In the rows, 128 means zero.
Each row of numbers belongs to one of the objects below and depends on some of the facts about them. Some rows are named. Which object is each other row?

There are 3 kinds of fact about the objects: ξ, Λ, α.
ξ: belongs to class; Λ: is of sort; α: refers to
baklak | ξ 817 | Λ 883
beplal | ξ 380 | Λ 883
betek | ξ 99 | Λ 883
binon | ξ 272 | Λ 843 | α kedor
bodo | ξ 306 | Λ 982 | α zosto
bokam | ξ 817 | Λ 249
boklum | ξ 272 | Λ 122 | α pluske
bradagres | ξ 307 | Λ 215
bredodrak | ξ 99 | Λ 215 | α pladim
brepufus | ξ 99 | Λ 122 | α skabas
brosok | ξ 380 | Λ 883 | α boklum
daflu | ξ 817 | Λ 982 | α bodo
dagri | ξ 817 | Λ 215 | α fasker
digrum | ξ 380 | Λ 249 | α tradril
dini | ξ 567 | Λ 843
dodros | ξ 380 | Λ 982
dogir | ξ 306 | Λ 843
drastas | ξ 307 | Λ 883 | α digrum
dreskebrar | ξ 567 | Λ 843
dridro | ξ 380 | Λ 883 | α zupil
drivur | ξ 306 | Λ 176 | α flofovu
fasker | ξ 306 | Λ 249 | α gratrik
febri | ξ 99 | Λ 176
fega | ξ 272 | Λ 249 | α grofluk
ferak | ξ 99 | Λ 982
flalitril | ξ 307 | Λ 982 | α vostoflu
flaplople | ξ 567 | Λ 982 | α griskifor
flibra | ξ 567 | Λ 215 | α brosok
flofovu | ξ 817 | Λ 215
flogum | ξ 272 | Λ 982
flurar | ξ 307 | Λ 249
fofu | ξ 272 | Λ 249 | α graden
fufur | ξ 817 | Λ 122
geklisu | ξ 567 | Λ 883
gilem | ξ 567 | Λ 215
gitra | ξ 99 | Λ 249
graden | ξ 817 | Λ 883 | α zifo
grafik | ξ 817 | Λ 176 | α levosol
gratrik | ξ 380 | Λ 215 | α triflak
grefi | ξ 306 | Λ 883
grefo | ξ 380 | Λ 176
gretra | ξ 306 | Λ 249
griskifor | ξ 567 | Λ 982 | α kleben
grofluk | ξ 817 | Λ 982
groli | ξ 307 | Λ 122
gronomuk | ξ 567 | Λ 176 | α nevam
gunam | ξ 817 | Λ 982
kedor | ξ 272 | Λ 249
kiklorum | ξ 307 | Λ 982
kleben | ξ 99 | Λ 122 | α skareduk
klevek | ξ 567 | Λ 122 | α tuda
kobrom | ξ 99 | Λ 176 | α pogre
kubrik | ξ 272 | Λ 982 | α lutru
labrar | ξ 307 | Λ 176
lemek | ξ 817 | Λ 122 | α vilal
lemu | ξ 99 | Λ 176 | α silasuk
levosol | ξ 380 | Λ 249 | α skivodur
lezem | ξ 567 | Λ 982 | α zatrok
luflor | ξ 99 | Λ 982 | α notos
lutru | ξ 567 | Λ 176 | α pagim
makles | ξ 817 | Λ 883
mene | ξ 307 | Λ 982 | α zaragos
miflil | ξ 306 | Λ 176 | α staflak
miklur | ξ 306 | Λ 176
muskal | ξ 567 | Λ 122 | α lezem
nevam | ξ 380 | Λ 176 | α klevek
nitim | ξ 99 | Λ 176 | α dini
nogupa | ξ 306 | Λ 122
nostuk | ξ 380 | Λ 176
notos | ξ 307 | Λ 122 | α bokam
nufame | ξ 99 | Λ 843
nugro | ξ 380 | Λ 122
pagim | ξ 817 | Λ 122 | α groli
peklir | ξ 307 | Λ 843 | α nitim
pesan | ξ 307 | Λ 122 | α rastes
pevin | ξ 99 | Λ 122 | α muskal
pladim | ξ 567 | Λ 982 | α lemek
ploper | ξ 99 | Λ 982 | α stefun
pluske | ξ 272 | Λ 249 | α fofu
pogre | ξ 567 | Λ 176 | α drastas
pogris | ξ 306 | Λ 122 | α daflu
rastes | ξ 380 | Λ 249 | α zeves
rastun | ξ 272 | Λ 249
rosteza | ξ 272 | Λ 122
rugu | ξ 817 | Λ 122
segra | ξ 99 | Λ 122
silasuk | ξ 306 | Λ 215 | α grafik
skabas | ξ 307 | Λ 176 | α nostuk
skareduk | ξ 272 | Λ 843 | α tridril
skivodur | ξ 817 | Λ 122 | α rosteza
skodro | ξ 272 | Λ 122
stadrom | ξ 307 | Λ 215 | α stuklek
staflak | ξ 307 | Λ 982
stavonik | ξ 272 | Λ 883
stefun | ξ 99 | Λ 176 | α zimaskek
stiflem | ξ 380 | Λ 215
stilu | ξ 817 | Λ 249 | α makles
stova | ξ 307 | Λ 883
stuklek | ξ 272 | Λ 122
totros | ξ 567 | Λ 122
tradril | ξ 307 | Λ 122 | α nufame
treklik | ξ 99 | Λ 249 | α dagri
tridril | ξ 99 | Λ 215 | α luflor
triflak | ξ 817 | Λ 176 | α flalitril
tuda | ξ 306 | Λ 249 | α mene
vadule | ξ 567 | Λ 982
varigum | ξ 99 | Λ 215
vilal | ξ 99 | Λ 883 | α treklik
viskik | ξ 99 | Λ 843
vostoflu | ξ 272 | Λ 249 | α flibra
zaragos | ξ 272 | Λ 883 | α fufur
zatrok | ξ 99 | Λ 176 | α fega
zeves | ξ 307 | Λ 883 | α drivur
zibus | ξ 307 | Λ 122
zifo | ξ 306 | Λ 883
zimaskek | ξ 567 | Λ 883 | α binon
zosto | ξ 380 | Λ 883 | α pevin
zupil | ξ 272 | Λ 122 | α gronomuk

Some rows with their names:
[129  90 128 156 173 150 145 152 110  62 109 158  81 163 151 129 163  82
 144 122 174 137 178 127 156  74 126  67 127  93 152 148 101 171 132 160
  98 125 110 143 144 162 145]: treklik
[130 102 132 182 175 162 155 108 120  94 110 149 104 124 181 131 142  77
 142 143 138 115 145 106 168 113 140  88  94 125 127 151 142 168 138 148
 131  96 123 159 151 142 171]: dagri
[156 136 140 158 138 142 163 114 133 152 132 134 144 131 123 149 156  99
 136 142  92 136 121 109 158  90 166 138 137 129 120 168 138 122 132 111
 109 116 146 120 161 123 156]: dodros
[102 120 126 132 142 160 135  84  71  72  54  42 158  87 155 175 232 126
 134 134  78 161 112 138 100  70 133  87  69 112  89  99 189 182 149 112
  71  94 116 133 173  68 174]: stadrom
[134 122  56 198 126 157 122  48  71  15 117  85 184 131 172 207 152 151
 108 106 102 134 179 144 110  74 127 112 143  84  65 100 165 203 165 125
  49 112  50 166 111 113 141]: stuklek
[155 137 132 148 181 141 133 165 181 205 176 205 111 155 123  72  46 125
 141 142 158 108 158 106 180 129 150 136 162 117 200 158  91  98 157 112
 200 147 158 168 116 225 116]: makles
[165 140  95 193 156 136 137 110 173 177 216 128 117 137 222 162  85 114
 145 166 102 124 136 128 184  33 185 125 194 104 129 221 130 177 135  97
 180 142 191 136  85 205 212]: grofluk
[157 135 122 164 123 142 150 101 133 145 144 141 138 127 129 160 143 102
 143 142  96 137 123 131 163  97 155 110 127 125 122 153 150 134 140 121
 115 112 146 134 174 130 158]: luflor
[125 120 106 160 163 192 129 104 123  86 102 148 164 132 162 130 144 138
 113 148 125 130 172 131 142  95 135 118 138 130 119 116 125 176 113 157
 119 119 107 129  96 125 110]: notos
[130 126 131 123 161 127 142 142 122 138 110 102 118 130 127 125 157 136
 139 124 120 145 142 124 120  82 137  96 109 107 156 121 149 132 173  85
 118 131 132 155 161 151 142]: drastas
[136 130 142 114 145 163 134 148 144 182 123 165 128 147 135  93  89  99
 137 144 158 128 129 124 183  96 139 120 125 131 179 164  79 131 133 153
 156 141 175 138 126 174 105]: grafik
[ 89 118 138 114 158 197 116 115  97  78  44  91 162 116 155 129 197 121
 114 141 119 150 117 138 139  71 126 115 110 126 119 123 121 179  84 166
 105 109 137 115 124  90 129]: pesan
[150 134 124 143 113 122 156  97 115 138 133 120 144 163 139 137 131 106
 133 129 120 149  93 115 173  99 146 146 116 138 132 172 115 151 155 120
  88 125 148 144 135 130 118]: dogir
[125 128 112 126 143 133 121 136 101  89 110 135 137 164 122 135 126 129
 122 110 153 143 138 131 145  85 128 134 158  80 157 142  89 147 127 131
  90 140 124 142 129 155 117]: rastun
[130 135 137 131 146 156 134 147 143 154 153  97 113 152 180 130 112 107
 146 149 146 150 118 123 181  25 158 119 147 103 155 197  97 168 139 115
 161 141 175 123  80 193 162]: zatrok
[158 140 131 144 127 122 168 101 127 161 119 201 150 163  74 112 131 100
 140 123 119 128  93  98 177 178 143 160 121 158 157 141 112  95 121 138
  96 101 138 156 192 102  87]: bodo
[113 129 131 150 160 202 120 120 129 113 101 172 160 143 134 113 119 120
 119 142 143 127 147 122 172 112 130 135 140 124 142 130  95 154  86 178
 149 109 133 126  98 134 104]: pevin
[134 128 136 124 167 124 136 149 128 151 114 115 120 136 126 120 147 141
 141 131 126 140 145 118 130  88 143 104 119 115 160 129 137 125 170  85
 129 133 143 154 155 161 138]: stova
[151 133 124 144 137 138 146 101 137 160 132 136 143 116 134 141 156 121
 133 150  85 134 118 136 147  94 159 117 132 140 119 153 154 142 131 118
 112 124 165 127 165 117 146]: flalitril
[138 121 140 167 168 173 170 119 127 104 111 131 130 131 145 140 158 102
 132 141 118 136 146  93 153 105 150 135 113 129 116 146 137 142 135 126
 128 104 114 131 126 127 155]: gratrik

Which object is each row?
No name comes twice in this set of rows, the named rows included.
[ 98 128 152 103 145 189 133 114  94  96  25 184 172 157  65  80 154 106
 112 113 159 138  95  99 168 190 105 168  95 153 165 100  78 116  67 193
  89  82 121 142 162  68  45] : pogris
[118 130 130 158 172 187 134 133 139 104 107 145 158 158 155 112 137 127
 105 146 145 131 143 108 169  84 147 173 153 130 128 160  95 158  88 153
 135 123 132 112  65 142 119] : muskal
[134 131 143 127 171 161 129 178 148 139 124 175 126 174 106  93 121 126
 125 135 169 133 157 114 162  85 142 155 168 110 177 159  66 116 109 142
 138 137 146 110 107 171 106] : levosol
[138 121 123 128 127 122 145 112 106 125 121 117 132 171 131 132 132 116
 132 117 137 153 105 113 158  91 138 136 117 119 147 157 108 150 156 106
  95 132 131 149 122 147 109] : miklur
[149 128  83 163 149 131 127 114 119  90 156 160 144 176 128 136  94 146
 117 112 155 120 172 134 147  89 137 134 186  83 146 136  96 145 154 125
  98 149 100 163 108 176 106] : kedor
[129 180 108  88 119 148  83 123 125 193 119  86 189 105  84 135  95 192
 133 120  95 146 114 154 115  70 139 135 146  91 169  77 144 100 175  73
 139 154 166 160 150 149 110] : graden
[105  79 174 166 192 169 173 140 102  67  68 137  66 135 179 129 193  34
 156 141 160 140 113  86 180 112 129  90  50 126 141 175 127 170 108 162
 124  68 130 144 172 120 191] : bredodrak
[155 135 141 133 123 163 148 104 136 181 106 222 145 120  75 103 120  92
 139 140 111 106 123 124 168 182 142 115 106 154 150 116 125  87 122 168
 116 104 143 154 222  97  90] : daflu
[116 124 109 135 166 131 113 153 129 107 151 100 110 171 192 141 111 133
 129 127 169 145 113 129 174  24 150 156 199  73 165 205  65 181 108 108
 140 157 174 129  64 211 175] : fega
[175 124 110 167 123 140 152 119 120 121 153 127 147 154 135 155 125 127
 121 132 124 139 188 127 138  66 152 110 132 112 112 134 139 147 195 100
  92 143  93 137 113 152 119] : nostuk
[137 121 114 139 122 115 145 103  93 110 124 100 142 159 136 152 147 121
 133 114 134 153 117 122 144  82 140 126 117 111 130 144 120 160 174 104
  76 130 120 153 131 135 116] : drivur
[124 124 117 158 162 187 135 111 114  70  86 118 171 149 146 132 162 134
 104 129 125 139 152 119 145  79 140 146 138 120 108 140 118 165 112 147
 101 113 106 119  85 110 116] : klevek
[156 132 134 155 157 134 169 130 160 169 152 129 129 149 159 136 140 105
 133 152 105 134 105  98 176  70 175 165 161 133 132 207 114 131 117  97
 144 130 180 107 123 149 171] : lezem
[122 135 107 118 132 138 106 123 102 102 107 118 159 158 116 139 128 156
 119 106 145 149 127 136 137  76 132 146 166  78 155 128  93 139 128 122
  91 143 135 146 126 146 112] : vostoflu
[152 131 127 138 108 132 156  91 106 140 125 115 148 146 147 152 127 101
 129 124 121 140 100 121 168  94 155 134 111 121 122 173 115 144 157 112
  91 127 145 148 143 125 131] : skareduk

Now the same objects, written a new way:
Known rows:
[105 131 151 156 161  53 126 108 131 156 139 143 156 117 123 116 161 140
 104 138 126 165  93 131 142 130 136 145 113 138 147 168 113 127 144]: tradril
[104 131 150 154 159  51 126 110 131 156 140 140 153 115 126 115 163 139
 106 132 124 164  90 131 143 127 133 141 119 139 145 165 114 127 144]: pesan
[127 134 117 157 139  54 107 117 130 167 125 137 155 124 128 109 159 129
 107 120 115 143  94 146 122 126 135 125 129 129 145 160 106 154 115]: grafik
[125 129 127 153 144  55 108 116 135 163 126 144 158 117 128 114 153 130
 116 123 122 153 102 142 125 127 131 130 136 134 144 155 109 155 120]: kobrom
[ 95 130  96 170 142  24 114 135 141 161 107 126 117 112 113 135 133 126
 125 137 142 140 122 130 115 147 108 116 150 141 168 141 118 190 104]: flibra
[141 160 101 162 108  64 113 100 156 185 120 136 152 149 131 104 159 143
 115 123 147 118 103 140 104 119 120 125 109 152 157 129 123 162 105]: stiflem
[128 147 130 179 121  66 121  93 145 170 146 142 130 103 133 101 149 153
 100 113 124 133 112 135 105 137 108 143  71 147 182 163 151 114 116]: rastun
[110 151 139 173 144  81 125  98 142 171 156 147 147 109 123 110 151 172
 112 137 134 133 111 129 131 129 124 153 106 153 174 150 156 133 121]: gretra
[122 150 139 173 132  79 125  97 144 170 153 145 150 105 127 110 157 163
 112 132 128 126 113 133 122 131 117 150  95 149 172 151 154 125 125]: gitra
[114 146 132 169 165  69 118  91 126 165 140 115 130 127 128 108 158 145
 101 121  84 126  88 130 120 123 139 129 108 133 176 159 133 131 110]: levosol
[107 113 153 177 159  61 111 107 140 145 121 137 164 109 110 119 153 157
 107 120 113 150 104 118 127 122 134 138 133 140 153 163 140 143 105]: zimaskek
[134 148 141 170 112  72 121 103 163 172 127 135 152 124 119 110 159 167
 105 129 132 123 110 122  97 123 122 139  97 147 153 158 157 134 108]: baklak
[109 138 134 172 139  51 123 116 150 163 111 108 137 115 115 123 148 151
 100 130 109 120 111 116 104 136 118 125 115 133 161 170 139 143 101]: graden
[127 139 147 169 117  70 123 102 161 166 131 144 160 114 117 111 159 167
 113 128 135 128 114 119 111 126 117 141 100 150 151 156 154 135 115]: betek
[120 108 126 168 150  57 107 102 129 149 126 158 145 110 118 113 167 135
 124 133 124 176  90 133 134 114 152 132 135 145 144 152 116 157 140]: pladim
[107 107 103 155 153  72  99 114 147 140 127 143 167 106 143 115 166 143
  89 128 145 136 103 127 161 111 140 175 148 117 149 148  98 116 107]: lezem
[137 156 117 161 108  59 123 112 152 179 130 146 153 124 132 106 164 155
 105 130 150 136 103 141 112 122 128 138 102 145 145 152 132 144 126]: gunam
[135 155 115 157 104  63 120 110 155 176 131 146 156 126 133 103 165 152
 103 133 156 128 105 140 121 121 127 146 100 142 147 150 126 133 126]: grofluk
[126 125 124 163 132  41 112 111 137 151 121 143 132 116 133 104 156 120
  96 106 121 160  95 142 106 130 120 125 104 132 155 164 109 140 117]: kubrik
[114 120 140 166 154  53 111 120 127 149 129 145 164 119 120 114 160 140
 107 117 126 158  96 141 140 120 144 139 135 138 144 159 111 156 122]: griskifor

Name these rows:
No name comes twice in this set of rows, the named rows included.
[123 133 164 167 147  36 122 117 117 153 133 138 146 121 127 101 161 130
  87 100 106 174  86 148 115 134 132 123  84 135 152 185 119 129 126] : zupil
[110 147 192 179 192  69 117 120  99 156 152 137 180 133 108 110 142 160
 110  98  92 149  91 146 131 127 147 126 114 152 162 171 139 153 111] : tuda
[136 163 120 155 108  60 124 101 156 185 132 138 148 143 132 101 168 148
 104 136 144 133  97 138 117 118 127 131  92 143 151 147 126 145 127] : dodros
[133 162 167 156 158  55 118 131 113 174 129 128 183 165 120  97 146 135
 103  93  96 149  81 158 115 121 147 100 113 145 134 164 112 168 109] : nevam
[ 87 143 128 161 133   6 137 140 137 164 119 114  92  98 127 123 144 126
  84 141 126 148 108 129 113 153 101 120  92 115 171 180 119 136 123] : boklum
[124 127  87 159 124  39 110 106 135 175 115 141 102 107 123 116 160 118
 134 153 113 169  92 132 104 127 132 109 129 139 155 155 116 167 142] : triflak
[128 129 169 181 142  51 115 106 136 150 116 129 155 123 119 103 145 143
  93  86  92 155 101 133  89 131 121 119  94 139 157 178 138 137 102] : zaragos
[118 124 120 164 158  56 101 113 132 154 117 142 168 132 123 116 149 132
 120 111 129 144 100 140 129 122 133 133 150 146 154 137 106 170 107] : silasuk
[122 119 102 146 148  71  98 112 151 148 128 140 172 112 146 112 163 131
  97 127 131 132 102 137 144 118 133 162 150 119 146 150  96 124 106] : zatrok
[146 152  98 165 103  64 112 109 155 177 123 145 163 131 132 107 156 149
 118 118 153 118 111 145 103 122 122 131 115 151 156 134 123 159 110] : flofovu
[137 142 125 163  98  53 119 112 150 170 129 153 141 116 134  99 159 138
  98 115 147 150 109 141 106 130 111 138  79 142 154 156 125 135 121] : flogum
[109 115 112 153 152  68 107 107 146 143 125 139 164 118 137 115 169 142
  93 128 140 135  98 129 153 113 138 165 144 121 150 147  99 127 110] : bodo
[129 140 112 169 116  62 110 116 149 165 130 160 173 123 126 111 148 151
 122 120 167 139 118 142 122 125 122 140 131 155 154 129 124 168 112] : gilem

